Rows near named flat spaces through zero
fz_jz: [ 13 -19   5  -8  -5   1  -6  -3 -10  -6   0 -38 -29 -21   4 -31  -4 -22
  -6  14 -26 -42  -8]
lt_cd: [-25  -9  -7 -10  12 -12  10  -7  -1  12  10 -46 -31   3  -8   5 -33 -23
  10   0 -14  -9   4]
cl_ld: [-15 -19   1 -16  -9   0  -2  24  10   6   5  -9 -27  11  -5 -29 -13  -1
 -15  -3 -21  -8  -9]
dp_qd: [-13  20  23 -25 -15  19  10  -8  15  31   5  -2  11  -5 -15  12  18   2
 -14 -15  12 -19  -5]
dp_qd: [ -7 -39 -31  35 -19 -35   9 -13 -19  -6  30 -34 -60  32  17 -16 -12   0
   9 -11 -20  45  12]
dp_qd: [ 15   1 -38  25   2 -12  -1 -14 -19 -19   4 -30 -23 -13   5   2   5   0
   9  16  -9   6  -4]
dp_qd: [  5  16 -13  -3  -2   8   0 -24  18  -2   1 -51   0 -18 -22  18  20  -6
   3  14  17   6 -23]
gm_qs: [ 67 -11  14   3  -2 -10 -16 -23 -31 -15   1  19  18  -2  30 -17  12  23
 -23 -15   2   4 -12]
sg_mf: [ 24  15 -14 -20  16 -18 -17   0 -37  -6  21   9  -3  -2  -1   8 -35  13
 -27  -6 -24  12  -6]
gm_qs: [  3 -11  10  -5 -25  -2 -14   8  26 -11  20   9   7  23 -17  -7  11  13
 -18  -8  13  64 -12]
gm_qs: [ 35  10  -8   7  17 -17 -10  -2 -41 -23   6   8  -7  -3  13 -11  -8  21
 -14 -16 -11   0  -5]
cl_ld: [-10 -29   9   4 -23   0  10  25   8  -7  -7  19  -6  -6  17 -27  -2 -11
  -1   4 -15 -16  11]
sg_mf: [ -8 -28  -9  18  25 -13 -16  25 -12 -22  -9  16 -15  13  11 -21 -33 -18
  22  22 -24  -1  20]
gm_qs: [ 43   9  13  13  13   2 -26 -34 -11  -2   6  -4   6  27  -2  -6  33  29
  -6 -17  25  29 -17]
dp_qd: [ 24 -21 -35  -5 -15  25 -35   1  29  21 -11  -2  -6  17  -1 -23  27  14
 -16  44 -13   5 -34]
fz_jz: [ 30  13   8  -6  -8  -2 -30 -33 -27   1  32  -7  -1  -3 -12  12   4  -8
 -13  10  -9  22   6]
sg_mf: [ 20  32  10 -18 -21  18 -12 -22   3  16  15   6  24 -12 -18  21  32  12
 -23  -1  14   9 -12]
sg_mf: [ 23   2 -25 -30 -15   6 -27 -42 -10  55  30 -19  -8  13  -4  25  -7   1
 -26  22 -22  13 -12]
dp_qd: [-24  -1   7  34  -5  31 -35  15  27 -12  -7  20  -5  17 -30 -17  42 -21
  32  45   6  16  20]
dp_qd: [ 12 -32   9  25  -8 -29   8  22 -15 -38  -2  53  18   8  35 -12 -20   5
   6 -15   0  36  25]
lt_cd: [  0  -4  -6  -7  -7   0  -3   7   8   1   4  -5  -6   5  -5  -6  -1   6
 -11   0  -4   9 -11]
sg_mf: [ -9 -23   5  -3   7   3 -19  20   9  -8  -6   6  -6   6  -4 -19 -18 -22
   8  26 -18  -5   8]
cl_ld: [  9  34  -2 -11  25  -5  32 -26   3  14 -14 -15  33  -6   6  41   2  30
  -2 -39  42  -2 -22]
gm_qs: [  7  10   2  -4 -21  10   2 -46  20  19  12 -40  13 -10 -15  32  27 -11
   4  10  25  19  -9]
lt_cd: [-12  -7   9  -2  -6   9 -12  -9  13  -2   6 -28  -8 -11 -19   1   1 -35
  14  28  -5  -4   8]
gm_qs: [ 29  -1 -15 -23  -3 -12   2 -30  10  -1  15 -78 -19  -5 -13   0   0  14
 -27 -14   9  20 -50]
fz_jz: [ 31 -15 -50  -5 -40  26 -53  22   3   0   9   3 -35  -9 -11 -46  30   4
 -36  67 -54  -8 -28]
gm_qs: [  9   9   4   5 -13   7  -2 -19  -2   8   4   5  11  -6   0  13  20  -1
   1   4   9   3   5]
fz_jz: [-15 -36 -13 -18 -53  44 -18  43  79   9 -20 -16 -15  -3 -23 -53  45  -7
 -21  51 -13 -13 -42]
cl_ld: [-24  -8 -38   0 -24  33   1  10  38  39 -18 -13 -21   3  -5 -10  32   0
   2  38 -13 -30 -17]
gm_qs: [ 26  10  -1   4 -18   7 -10   2 -23   6   7  35  -2   3  11 -17  26  28
 -24 -11 -10  -8  -2]
fz_jz: [-16  28  19  22  13 -22  20  14 -26 -44   8  28  16 -15  -5  20 -12  -1
  17 -31  17  21  31]
dp_qd: [-37   8  36 -18  40  13 -17  18   5  18  -3   7  -9  29 -26  -9 -24 -16
  13  -6  -5 -22  15]
gm_qs: [-22 -10   1 -20  11   0 -13  -3   3  29  14 -18 -23  23 -12   1 -29 -16
   0   7 -19   0   5]
sg_mf: [-10 -13   2 -17  19 -16  36   7   7  -2 -22 -21   9 -17  20   7 -38  -7
   5 -18   4 -29  -8]
fz_jz: [ 44  16 -22   1   1  -5 -20 -38 -10 -12  10 -18  24 -20  -4  32   7   1
  -5  24  10  32 -15]
cl_ld: [ 37  -6 -10 -12 -32  24 -43  -6  -4  41  11  68  23  24  13  -5  27  25
 -34  26 -18  16  -2]
lt_cd: [ 10   6  10  17   7   0  -1  -1 -22  -8  -6  29   9  -2  13  -3   8   3
   9  -6   2 -12  18]
lt_cd: [  4   0  12  -8  30   1 -25   9 -23  11   6   8 -27  33  -4 -29 -14  13
 -11 -15 -20 -15  -2]
dp_qd: [ -4 -12   1   4  11  -2 -19  -1 -10  15  12  -2 -31  39  -3 -20  -5   8
  -2  -7 -14   9   2]
sg_mf: [ 25  -3 -10  -2 -21   7   1 -36   0  23   1 -10  14 -13  14  18  20  -2
  -4  16   4  -6  -5]
lt_cd: [-43 -12   6 -13   9   9 -17  16   9  34  13   2 -32  39 -19 -11 -23 -15
   5   8 -24  -1  16]
gm_qs: [  0  -9  -7 -11  18  -2   1  14   5   3 -10 -22 -24  14   0 -27 -10  15
 -11 -13  -9 -18 -25]
cl_ld: [  5  -1  25  26  21 -30  10   5 -31 -60   0  11  14 -23  10   5 -26 -23
  27 -12   8  11  33]
fz_jz: [ -7  -7  21  -1 -10  14  -4  -2  31  13  -3   6  11  24  -9  -5  25   8
   0  -8  24  20  -7]
dp_qd: [-21 -15  31 -15 -17  -5  14   2  14  22  15   7  -2  26   0  -3  -9   1
  -9 -33   7  17   9]
cl_ld: [  9  43  16  -7   5  -6  12 -19  -9  -7  11  14  40 -13 -12  44   6  16
  -6 -29  35  29   1]
sg_mf: [ 35   5   8 -26 -48  22 -41  -7  -3   5  32   1  -8 -17 -22 -21  31  -3
 -45  27 -26   4 -16]
sg_mf: [  6 -20 -34  -9  24 -21 -19  -5 -26  16  13  -7 -24  24  13   5 -53  -4
  -3  16 -36  12   3]
cl_ld: [  0 -18   0  20  -3  12 -19  -2   1  -2  -7   2 -13   4   2 -19  15 -20
  19  31 -11 -12  14]
lt_cd: [-19   1 -15  -8   5  -7  19 -10  17  14  -1 -29   1   0  -5  26 -16  -5
   8  -2  10  10  -7]
fz_jz: [ -9 -18   2  17  16  -6  10   5   3   3 -14   7  -7  25  17 -13  -4   9
  15 -15   7  -1   5]
cl_ld: [  5  -5   3  23   0 -11  -4  19 -19 -38  -5  42  16 -18  14  -3  -9 -13
  15  14  -8   5  29]
dp_qd: [ 55 -38 -33  -5  11   1 -49  12 -21  24  -6  43 -19  53  35 -52  -6  47
 -38  12 -40   3 -28]
fz_jz: [-10  -2   6   2  -5  10  10   5  38  -1 -16   2  23   6  -6   6  18   8
   7  -3  30  18 -12]
fz_jz: [  9  -1  18  10  -9   3  -5   4   3 -28   1  -7  -2 -11  -9 -18  19  -6
   1   0   6   2  -2]
sg_mf: [-22 -24 -16  25  -4  -6  26   5  43  -2 -15 -22 -10  33   5  -7  18  21
  17 -19  33  39 -18]
sg_mf: [ 11   1 -10  -9  -7 -10  10 -11 -22   9  11 -16 -17 -11  11   0  -9   4
 -15 -11 -16 -16  -4]
lt_cd: [-10   1 -16  -2  24 -16   1   8 -18  11   8  -1 -26  30   4  -4 -28  20
  -6 -23 -13   9  -3]
lt_cd: [ 18 -17   4  31 -11 -20  -1 -25 -35 -16  16  -1 -14  -3  21  -4   1 -14
  14   0  -9  11  28]
fz_jz: [-11 -30  -4   3   1   0   6   7  19   6 -14 -17 -14  11   9 -18  -7  -9
  10   8  -4 -11  -5]
cl_ld: [ 17 -13  17   2   2   0 -13  17 -12  -7  -7  50  16  10  19 -20  -4   9
  -7  -4  -8  -4  11]
lt_cd: [ -3  -6   4   5 -20  13 -30  26   3 -16  11  23 -13   2 -17 -28  14 -10
  -7  26 -21  10   9]
lt_cd: [ -6   5  -9  -1  -5  -5  23  16  -2  -4  -9  14   6 -12  13   2  -5  12
  -6 -14   0 -13  -1]
cl_ld: [ -1 -19  28   8   8  12 -57  29 -12 -17  14  30 -29  30 -20 -51  -2 -19
   1  26 -34   4  21]
gm_qs: [ -3  15 -13   4  -9  -1   5  16 -14  -8   5  16  -9 -10   0  -4   5  12
 -10  -5 -12  -6   2]
[  4 -13   2  -5 -37  12 -12  19  19  -5   6  18   1  -4  -6 -21  21   1
 -19  15  -9  12  -6]
lt_cd
[-25 -41  21  38  11 -11  15  23  23 -27 -21   5 -12  34  14 -34   3  -3
  35 -18  20  17  14]
fz_jz
[-10 -11 -13   8  15  -6  13   3   6   9 -15   6   2  16  16   4 -11   9
  12  -6   6   1   0]
fz_jz
[ 51  13 -20 -24  -1  -7 -24 -29 -64  -5  24 -46 -34 -55   4  -9 -20 -25
 -29  31 -58 -60  -8]
fz_jz
[-30   6   9  15  49  -7  -2  21 -16 -12 -16  28   4  11   1   7 -36 -18
  36   3  -4 -14  35]
sg_mf
[-28 -14  22  18   9  -9  41   7  55 -35 -32 -19  39  -7  -2  18   2 -12
  39 -16  60  30  -3]
fz_jz
[ 12  19 -24 -17 -27  -9  -4  -3 -20   2  37 -15 -26  -8 -13   2   0  19
 -39 -10 -22  21 -16]
gm_qs
[  0  24 -21  -2 -12  -4  19 -25   1  -4  10 -48  -2 -34 -14  32   8  -8
   1   5  10   3 -11]
gm_qs
[ 11 -14  19 -10  -3   6  -6 -14   2  32   2  12   3  30  12  -9   7  14
 -11 -18   5  -1  -3]
lt_cd
[  9  -5  29  37  -7   3 -30  21 -24 -47   0  74  24 -12   5 -15  12 -25
  23  29  -9  11  50]
cl_ld
[-12  -8 -12  38  -5  -9   3  18 -19 -27  -3  29 -10  -8  13  -8   0 -14
  25  16 -14   0  34]
dp_qd
[  5   3   1   5 -21  13  17  -1   4   6 -16  15  17 -25  15   1  25   0
   1   6   5 -31   3]
gm_qs
[-24  -3  -8  31  32 -16   7  28   7 -30 -12  17  -4  33  -2  -6 -11  18
  25 -19  19  39   6]
sg_mf
[ 14  -6 -18  -3  -3   4 -58  -1 -29  11  33  16 -31  25 -14 -14 -12  -9
 -14  39 -47  22  13]
sg_mf
[  9   4  -3  13  25 -17  10  -6 -22 -28 -12  -5  13 -25  13  15 -22 -15
  21   5   3 -11  13]
gm_qs
[-13   7  -3 -21 -32  24   0 -31  19  55  16 -28 -10   1 -15  19  24 -11
  -9  14  -2 -12  -5]
gm_qs
[ -9   5   7   2  -3 -11 -10   8 -33  -8  25  15 -20   0  -5  -4 -19 -13
  -3  -2 -26   2  27]
fz_jz
[ 21  17 -18  10   8  -5  14   6 -14 -24 -13 -13  -7 -20   8 -13  16  27
 -11 -17   5 -19 -24]
gm_qs
[  1  -9 -33 -25 -30 -13  38  15  28  16  -2  -3   8   4  17   6  -5  45
 -39 -34  10  25 -41]
lt_cd
[-26  -1   4 -10 -23  32  -9  -2  57  18  -5 -26   5   0 -34   6  33 -20
   8  33  17   8 -13]
dp_qd
[ 33  -7 -32 -14  11 -30  31 -11 -18   8 -12   8  25  -8  47  23 -35  33
 -20 -27   2   1 -21]
cl_ld
[-28  32 -30  -4 -33   5  11  20  11  -2  25 -11 -24  -9 -33  10  20  17
 -21  -6  -5  26 -12]
gm_qs
[ -5   5   3  -4 -20   7  -9  -6 -15  24  16  28   1   0   2  10   1 -10
  -5  11 -18  -6  24]
gm_qs
[ 31   1  -2   4   1   0 -22 -15  -2 -15   6 -11   4   4  -7  -5  15   9
  -8   6   8  25 -17]
lt_cd
[ 38  24  14  -4 -37  26 -47  -8  -8 -10  23  31  17 -16 -25  -7  49   2
 -27  28  -6  18  -2]
sg_mf
[ 38  19  -8 -19   0   7  -4 -16 -14  15  -2   3  13 -11   9   4  14  28
 -29 -10   1 -18 -26]
dp_qd
[  0  11  -7 -34  -4  12   2 -26  18  40  10 -56 -15   3 -19  10   6   7
 -21  -6   4 -12 -34]
dp_qd
[ 39  19 -19   2  -1 -15  11 -33 -39   3   7   2  15 -23  25  27  -1  16
 -12 -10   0  -6  -2]
sg_mf

Rows near named flat spaces through zero (a row that begins with a name and a colon came from that space)
lq-mc: [ 32  -2 -40  -7 -28   4 -28 -25  -5 -13  -8  13   3   2  -2  17  -1  31
  13   4  22   4   7]
lq-mc: [-48 -28  12   4  17 -29  15  18  -1   6 -19  -4 -25 -30 -34  20   3 -22
  19  10 -33   9 -26]
pf-ms: [  5  14   4  45  -7  -6 -16  27   5  14  -9 -10  -9   1 -20  32 -33  77
  37  -1 -36   8  -7]
lq-mc: [ 19  -4 -12  -6 -29  35  -5 -21 -27   1  -4  -3   6  14  25 -20  -3 -17
  24  -5  28  16  10]
lq-mc: [  0 -15 -20  -7 -17   8  -3  18 -13  10 -10 -10   5   2  -7  17 -10   5
  27   4   2  -6  -9]
lp-bm: [ 12 -20   6  22  19 -17   1 -27  18 -27 -19  17  -1  26   8  -7  10  22
  -5  11 -24   0 -35]
lq-mc: [ -7  39   8   0 -33   8  -4 -21  22   6  33   7  13 -21  -6   2   3  25
  -8 -24  -9   1  37]
mq-mz: [ 15  36   1  22  -1  13 -18   6  -7  24  -3 -19 -13 -10  10 -13 -13  15
  -3 -18  23  30  39]
lp-bm: [ 27 -35  -1 -15  20  -9  -4  -7   9 -26 -25   7   0  11 -13   0   7 -10
 -26  17 -17 -14 -29]
pf-ms: [  7 -11  -8  -7  37 -41   3  -8   9 -39  -2   2   2  -3   8  36 -10  10
   5  42  -4   0 -30]
qr-bn: [ -6   3  41   6  -1  16  -9  12 -11  -4  28  49 -21   5 -43 -15   9   1
 -35 -16 -16 -29   7]
pf-ms: [  9  14  13   5  -2   6  17  14 -10   0  25  31 -20  10  -7 -17  -7  15
 -23  -5 -18 -12 -17]
pf-ms: [ -9 -28 -24   3  11 -19   7  35   5   7 -25 -30  18  14   3  35 -15  19
  39  22 -14 -14 -35]
lp-bm: [-33  42  36   0   7  16  -6  22 -23  30  32  -7 -21 -38 -11 -15  -1 -43
 -15 -23  33  17  63]
lp-bm: [-27  29  -8   4 -14   7  17   4   4  40  11 -11  -3 -10  19 -32  17 -18
 -12 -33  21  13  27]
pf-ms: [-25   2  -4 -13  -6   3  -4  16  -2  26   0  -6  -4 -20 -18  -5  17 -29
 -14 -20  17  -6  26]
mq-mz: [ 27  -5  -1 -29   9  -6   7  16   8 -20  11   1  11  -1 -10  19 -15   7
 -24  21 -18 -26 -19]
qr-bn: [ -7  18  20   2  18  -3  12  19  -5   5  21  10 -13  -2  -1 -13  -2 -10
 -25  -3   1  -6   3]
mq-mz: [ -3 -20  42   7   0  23   0 -35  18 -14 -19 -31  33  10  18 -17   4 -28
  19  -3 -24  12   8]
qr-bn: [-14  19   9 -15 -15  16   7  19 -16  17  25  -3  -4 -19  -7  -1  -8 -20
  -1 -10  10  -2  24]
lp-bm: [-15  39  29  30  -9 -17   3   7  22  -3  34  10  -6 -23 -23  33 -27  67
  14  -1 -52   3   3]
pf-ms: [ 14  18   0  27  -5  -4 -21 -28  -5 -15   3  18 -17  -3   2   6  -8  37
  15   2   6  26  10]
lq-mc: [  2  -1  15  -6  -6   2  15   8   8   6  -6  -6 -15 -23 -23  -3 -10  -2
 -13  -5 -41   8 -10]
mq-mz: [  8  15  -9 -18   9  -8  -8  22 -17  -4  14  -7  -9 -25  -9  31 -23  -1
   4  19  19   3  13]
lq-mc: [ 20  -4 -11   3  13 -10   0   2 -15 -10 -10  12 -27  -1  -2   1 -10   7
  -6  14   2  13 -20]
lp-bm: [-27  16  12 -24  13   5  -7  42 -34   7  44  12  -3 -13 -14  17  -4 -35
  -5   7  45 -27  31]
lp-bm: [  4  13   1   5 -19  27   3 -11   7  20  -2 -23  22  12  29 -29   6  -8
   2 -23  12   9  23]
mq-mz: [  8  19  44   1  24  -6 -16   2  -3 -33  26  -4   3 -22 -14  37 -33  10
   9  28 -13   4  18]
lp-bm: [-19   5 -33 -21  -3   5  29  38 -16  28  24  -6  21  29  39 -14   9 -24
   1  -3  44 -32  -8]
pf-ms: [ 25 -31 -17 -36  -5  13  10 -39  -3 -38 -13 -29  48  21  53   6  -5 -37
  35  34  20   3 -17]
mq-mz: [ 18   8 -22 -16  -1 -12  15  12   2  -8  16  14  -2   4   3   9  -8  20
 -17  12  -4 -16 -22]
lq-mc: [ -1   8  -3  -3 -15   2   7 -12  -9  -8  16  16  -7  -5   3   3  -6   7
  10   4  -2   6  -4]
pf-ms: [ 18  20  20 -15  17  -7   5  -9 -12 -35  32  17 -11 -15   3  13 -21  -4
 -12  26   1   6   0]
qr-bn: [ -5  16  35  20  19  -5  12   1   7  -1   1 -18 -10 -14   6  -4 -19   2
   4   4 -27  26   0]
qr-bn: [ -1 -36 -29  -1  -3   0 -28   1 -15   1 -23  30  -8  23 -22  -2  30  -4
  -4  -5  30 -23  -7]
qr-bn: [ -7 -16   8  14   5  10 -29  13 -22   8 -10  27 -23   9 -34  -8  15  -6
  -8 -13  16 -11  10]
mq-mz: [ -1 -32   6  13   3   1  21   5   7  -4 -19   1   8  34   8 -11   0   9
  13   6 -38 -13 -49]
lq-mc: [-37 -16  -4  -9   8 -24  25  24  -7 -17  32  22  18  20   5  35  -4   8
  33  30  -8 -42 -42]
lp-bm: [-39  17 -19  18  -1 -19  10  -1 -18  28  -3   8 -43 -28   1 -11  11 -12
  14 -13  22  39   8]
mq-mz: [ 14  14 -34 -10 -15  18   4  19 -16  38 -17 -38  -3  -7  24 -16 -10 -15
   6 -14  33  24  19]
lq-mc: [ 29 -18   2 -14  -4   8   3 -28   7 -24 -10   9   5   9   3 -12   4  -7
 -16   7 -15  -1 -17]
mq-mz: [-13 -20 -10  -3  25 -34   5  38 -33 -22   7  16 -24  -8 -20  57 -32  15
  41  49  -6  -9 -45]
pf-ms: [ 20 -19  -2  21   1  -9  15 -15  30 -16 -18   7  15  39  14  -9   2  44
  -1   4 -45 -12 -48]
qr-bn: [  4  19  64  -1 -29  46 -15  -4 -40 -21  46  22 -10 -22 -30  14 -38  -4
  30   5 -19   6  30]
qr-bn: [ 14  22 -21 -27 -22  12   3  16  -5  10  29   6  12  -1   3   2  -3   4
 -19  -7  21 -22  16]
pf-ms: [ 19  15  22  14  -7   9 -11 -22  15 -12   2  -7   8  -5   0   2 -12  25
   2  -3 -22  14  14]
qr-bn: [ 27 -11 -27 -20 -15   1   6 -11  -9 -22   6  22   2  13   6   8  -5  13
   1  17   1 -13 -27]
lp-bm: [ 18 -20  -9 -20   9 -18   8  18  14 -22   2  11  10   9 -19  28  -9  22
 -14  24 -31 -35 -39]
qr-bn: [ -3  -3 -18  -3  12  -3 -10  23 -12  15   0  16 -11  13  -7 -11  18 -10
 -25  -9  34 -19   6]
pf-ms: [ -3 -49 -26 -26 -29  34   0   4  10  21 -51 -86  75  22  37  11  -3 -37
  67   2   8  -6   1]
qr-bn: [-10  30  29 -13 -24  22  -6  -2  21   4  45   4  35  -6 -11   1   6   4
 -20 -23  -5 -31  44]
mq-mz: [-14  13  14  -8   1   7   3  25 -19   9  18 -11  -4 -19  -7  14 -18 -14
  14   5   6   2  15]
lq-mc: [ 13  11  25  -2  -3  33   2 -23   7   2   8 -13  27  22  34 -43  12 -29
 -20 -19  16   0  27]
lp-bm: [-20  -3 -24   1   4   3   6   9 -36  19  -5  -3 -14   6  27 -15   8 -34
  24   1  51  17   2]
mq-mz: [-10 -15  20   3  -7  24   8  -8   2  10 -18 -32  20   7  17 -19   1 -30
  22  -9 -10  11   5]
[ 20 -27 -11   3  11 -14  10  -2  -8 -20 -11  49 -34  21 -19 -13   9  14
 -28  11 -23 -13 -55]
qr-bn
[ 22 -23  37 -17  28  11 -26 -17  10 -36   0  17  19  18 -17 -12  21 -32
 -48   5   6 -33  14]
lp-bm
[  5  23  13 -12 -42  34  13   5   0  21  32  25  -5  -4 -19 -30   5   4
 -34 -35 -20 -18  15]
pf-ms
[-30 -14   7  26  43 -23 -11  -9 -18   3 -31  -1 -38 -11   2 -13  18 -38
   8   5  30  38   4]
lq-mc
[-15 -40 -11  -3   6  10  18  37  -1  28 -35 -40  26  32  18 -10   4 -26
  24  -1  -3 -19 -28]
pf-ms
[-20  25  -4  -6   7 -30   1  40  -3  10  31  28 -33 -36 -47  32  -9  24
 -24   2 -11 -17   3]
pf-ms
[ 29 -18 -28  -8 -19  10 -23 -30  -7 -13 -25   4   0   3   0   2   5   4
  10   2  16  13   2]
lq-mc
[  3  10   7   7 -18  14 -10 -11   5  -1   9  -5  17   4   5   4  -5  17
  15  -7  -2   0  17]
lp-bm
[  5 -24  -5   6   5 -11  10  -9  -4 -13 -20  15 -21   5  -7  -3   1   3
   3  11 -22   9 -38]
qr-bn
[ 11 -24 -20  17  -7 -23  12 -24  48 -12 -23  15  17  33   2  -4  20  52
 -12  -5 -49 -20 -49]
pf-ms
[ 14 -26 -24  -4   1 -22 -33 -32  27 -21 -33   6   6  -8 -25  22  22  16
 -10   4  -2  -2   1]
lq-mc
[-26 -17  -6  -6  32 -20  13   1 -12  -9   1   7   0  14  23  -6  18 -39
   3  17  31  -6 -16]
qr-bn
[-27  19  32 -14  12 -10  54   1  -3  -7  32 -10  -6 -25  23  -6 -19 -35
   5  17 -27  18 -18]
qr-bn
[  9  18  39  -6 -14  20 -28 -10  15 -10  20  -1  16 -22 -33  13  -6   8
 -16 -12 -16 -10  45]
lp-bm
[ 22  24  17   0 -22  42 -22 -29  25  18  -4 -29  35   6  19 -40  17 -12
 -29 -41  18   6  62]
lq-mc
[ -9  11   3 -10 -23   4  23  10  -7   0  29  12  -1  -9  -5  12 -17  13
  14   4 -24  -8 -15]
lq-mc
[ 13  -6  10 -17 -12  17   9  20  22  10   0 -22  31   8  -8   0  -6   4
 -16  -9 -31 -29  -2]
lq-mc
[-26  10  -5   3   6 -23   5  51  13  20  15  -8   5 -11 -25  38 -12  32
   6   2 -19 -28  -6]
lq-mc
[  0  33  28  46 -12  16   3 -13   8   5  13 -19  15  16  32  -5 -26  48
  42  -8 -21  25  10]
lp-bm
[  1   4  54   2  42  25  -9 -20 -18  -6 -10 -26  -4  -3  28 -46   9 -82
 -20  -4  38  34  43]
pf-ms
[ -3  -4 -12 -14 -34  11 -30 -40  18  -5   1  17  19  -9 -20   0  34  -2
 -12 -24  15 -12  36]
lp-bm
[ -4   9  -5  45   3 -15  27 -17  17  10 -18  -8 -11  18  36 -23  -4  37
  20  -6 -29  33 -33]
lp-bm
[ 22 -29  -4 -10  26 -14 -30  20   0 -15 -29  -2  -9  -7 -40  30  -5   3
 -16  19  -5 -14  -7]
mq-mz
